Below is a small trained network, with its code and all its weights. Each question gives an input and a class and asks what happens when units are switched off, that is, made to give their printed mean instead of their output.

import numpy as np


def w(rows, s, z=0):
    codes = np.array(rows[::2]) - 128.0
    scale = np.full(codes.shape[1], s)
    scale[-1] = z or s
    return codes * scale


def norm(h):
    return h / np.sqrt((h * h).mean(-1, keepdims=True) + 1e-5)


def f(y):
    return y / 2 * (1 + np.tanh(0.7978845608 * (y + 0.044715 * y**3)))


def log_softmax(a):
    a = a - a.max(-1, keepdims=True)
    return a - np.log(np.exp(a).sum(-1, keepdims=True))


def net(x, mask):
    res = np.array(x, float).reshape(1, 7) / 4 @ E
    u = 0
    for l in range(3):
        y = f(norm(res) @ A[l][:, :-1].T + A[l][:, -1])
        res = res + np.where(mask[u : u + 13], y, B[l][:, -1]) @ B[l][:, :-1]
        u += 13
    return log_softmax(norm(res)[-1] @ U[:, :-1].T + U[:, -1])


A, B = {}, {}
E = w([
[237,98,155,58],'x0',
[127,131,129,128],'x1',
[128,128,127,127],'x2',
[127,126,128,128],'x3',
[127,130,128,128],'x4',
[200,79,27,232],'x5',
[97,152,2,6],'x6',
],0.009)
A[0] = w([
[161,143,11,121,68],'0.n1',
[92,150,125,110,55],'0.n2',
[66,139,126,39,81],'0.n3',
[5,166,105,193,255],'0.n4',
[107,171,238,120,131],'0.n5',
[107,132,224,124,122],'0.n6',
[108,117,123,219,52],'0.n7',
[84,81,158,144,49],'0.n8',
[154,145,166,95,64],'0.n9',
[150,166,63,122,89],'0.n10',
[174,90,130,204,97],'0.n11',
[168,146,199,110,32],'0.n12',
[99,140,229,141,112],'0.n13',
],0.012,0.007)
B[0] = w([
[64,10,115,123,175],'0.n1',
[110,113,161,120,123],'0.n2',
[124,214,222,157,176],'0.n3',
[42,159,90,197,254],'0.n4',
[99,34,66,101,206],'0.n5',
[130,79,41,109,187],'0.n6',
[191,207,46,175,152],'0.n7',
[126,130,104,139,121],'0.n8',
[163,137,81,127,131],'0.n9',
[91,74,138,102,143],'0.n10',
[155,179,215,143,174],'0.n11',
[152,66,91,72,142],'0.n12',
[100,60,1,117,189],'0.n13',
],0.0094,0.0092)
A[1] = w([
[7,239,107,164,1],'1.n1',
[116,62,166,96,111],'1.n2',
[83,224,162,27,147],'1.n3',
[92,143,76,120,89],'1.n4',
[144,133,130,100,82],'1.n5',
[150,228,114,162,74],'1.n6',
[113,150,152,53,108],'1.n7',
[132,111,146,57,87],'1.n8',
[214,133,200,147,43],'1.n9',
[241,108,174,130,58],'1.n10',
[161,98,136,12,133],'1.n11',
[189,196,158,37,61],'1.n12',
[115,93,165,78,91],'1.n13',
],0.012,0.0059)
B[1] = w([
[206,122,176,13,255],'1.n1',
[159,180,108,128,167],'1.n2',
[129,194,172,157,213],'1.n3',
[107,102,160,118,172],'1.n4',
[133,106,86,137,113],'1.n5',
[194,145,84,94,154],'1.n6',
[126,142,137,170,154],'1.n7',
[182,138,95,168,153],'1.n8',
[64,74,219,144,160],'1.n9',
[39,72,179,110,171],'1.n10',
[220,126,82,155,228],'1.n11',
[86,150,69,249,155],'1.n12',
[151,146,108,151,144],'1.n13',
],0.012,0.0057)
A[2] = w([
[233,34,158,106,142],'2.n1',
[43,108,35,119,44],'2.n2',
[97,148,191,133,166],'2.n3',
[130,88,127,25,143],'2.n4',
[160,209,252,170,10],'2.n5',
[164,191,198,144,13],'2.n6',
[138,140,125,202,64],'2.n7',
[199,225,109,148,47],'2.n8',
[201,168,150,98,134],'2.n9',
[206,60,90,54,57],'2.n10',
[180,236,109,209,2],'2.n11',
[204,63,94,58,60],'2.n12',
[158,91,73,158,117],'2.n13',
],0.012,0.006)
B[2] = w([
[211,100,154,48,253],'2.n1',
[98,24,152,148,251],'2.n2',
[191,145,164,154,188],'2.n3',
[155,204,79,181,215],'2.n4',
[105,89,79,83,199],'2.n5',
[100,91,97,122,151],'2.n6',
[149,164,128,103,145],'2.n7',
[110,107,108,220,203],'2.n8',
[39,110,115,147,172],'2.n9',
[170,223,111,57,223],'2.n10',
[216,147,109,245,226],'2.n11',
[188,240,92,43,215],'2.n12',
[101,189,149,70,227],'2.n13',
],0.011,0.0048)
U = w([
[37,50,53,124,184],'0',
[179,179,95,222,155],'1',
[220,127,63,13,191],'2',
[183,69,253,118,23],'3',
[85,224,208,52,2],'4',
],0.023,0.0031)

Each question gives the input, the list of numbers given to net, and the class t.
The units are the neurons (one row each of A and B). Each row of codes is followed by its name. A weight is (code - 128) times the scale printed after its matrix; where a second scale follows, it is the last column's (A, B and U).
mask holds one flag per neuron, layer by layer. A switched-off neuron (its flag False) gives its mean, the last column of its row in B, instead of its output. The means were averaged over made-up inputs and are rounded, as every weight is.
A unit's drop is (log p(t) with every unit on - log p(t) with that unit switched off) / (log p(t) with every unit on - log p(t) with every unit switched off).
most important unit: the unit with the biggest drop
top k neurons: the k neurons with the biggest drops, biggest first
top k neurons in layer l: the k neurons of layer l with the biggest drops, biggest first
drop when u is switched off: that unit's drop, to one decimal
input [-1,-5,4,-6,6,0,7], class 4: most important unit : 0.n3
input [-3,5,7,5,3,-5,0], class 0: top 2 neurons : (0.n5 0.n13)
input [1,-6,-7,-6,8,-5,-8], class 2: top 2 neurons : (0.n4 0.n12)
input [-7,4,-8,2,-5,0,5], class 4: top 2 neurons in layer 0 : (0.n13 0.n5)
input [0,0,3,0,-3,-7,6], class 4: top 2 neurons : (0.n3 1.n1)
input [1,6,-8,5,6,6,-7], class 3: top 3 neurons in layer 0 : (0.n4 0.n11 0.n13)
input [3,2,-5,5,8,-5,1], class 1: top 2 neurons : (0.n3 0.n1)
input [6,0,-8,1,2,0,8], class 1: top 4 neurons : (0.n5 0.n13 0.n3 0.n6)
input [0,8,3,3,7,0,7], class 4: top 4 neurons : (0.n3 0.n5 0.n13 1.n3)
input [3,8,1,-5,-1,5,0], class 3: top 3 neurons : (0.n11 0.n5 0.n13)
input [-3,8,-1,1,2,1,5], class 0: top 2 neurons : (0.n1 0.n11)
input [4,8,2,5,-7,3,0], class 3: top 2 neurons in layer 0 : (0.n5 0.n13)
input [1,7,1,-8,8,-6,4], class 1: top 2 neurons : (0.n4 1.n12)
input [0,-1,-5,6,-7,7,2], class 0: top 2 neurons in layer 1 : (1.n1 1.n11)
input [-3,1,6,1,-2,0,-6], class 0: drop when 0.n13 is switched off : 0.2
input [-1,-3,-7,-2,4,3,1], class 0: most important unit : 0.n1
input [6,3,-3,6,-7,0,7], class 1: top 2 neurons : (0.n5 0.n13)
input [8,-3,-6,-3,-2,-3,1], class 1: drop when 1.n12 is switched off : 0.5
input [8,-3,-4,-7,-3,3,0], class 3: drop when 0.n13 is switched off : 0.8
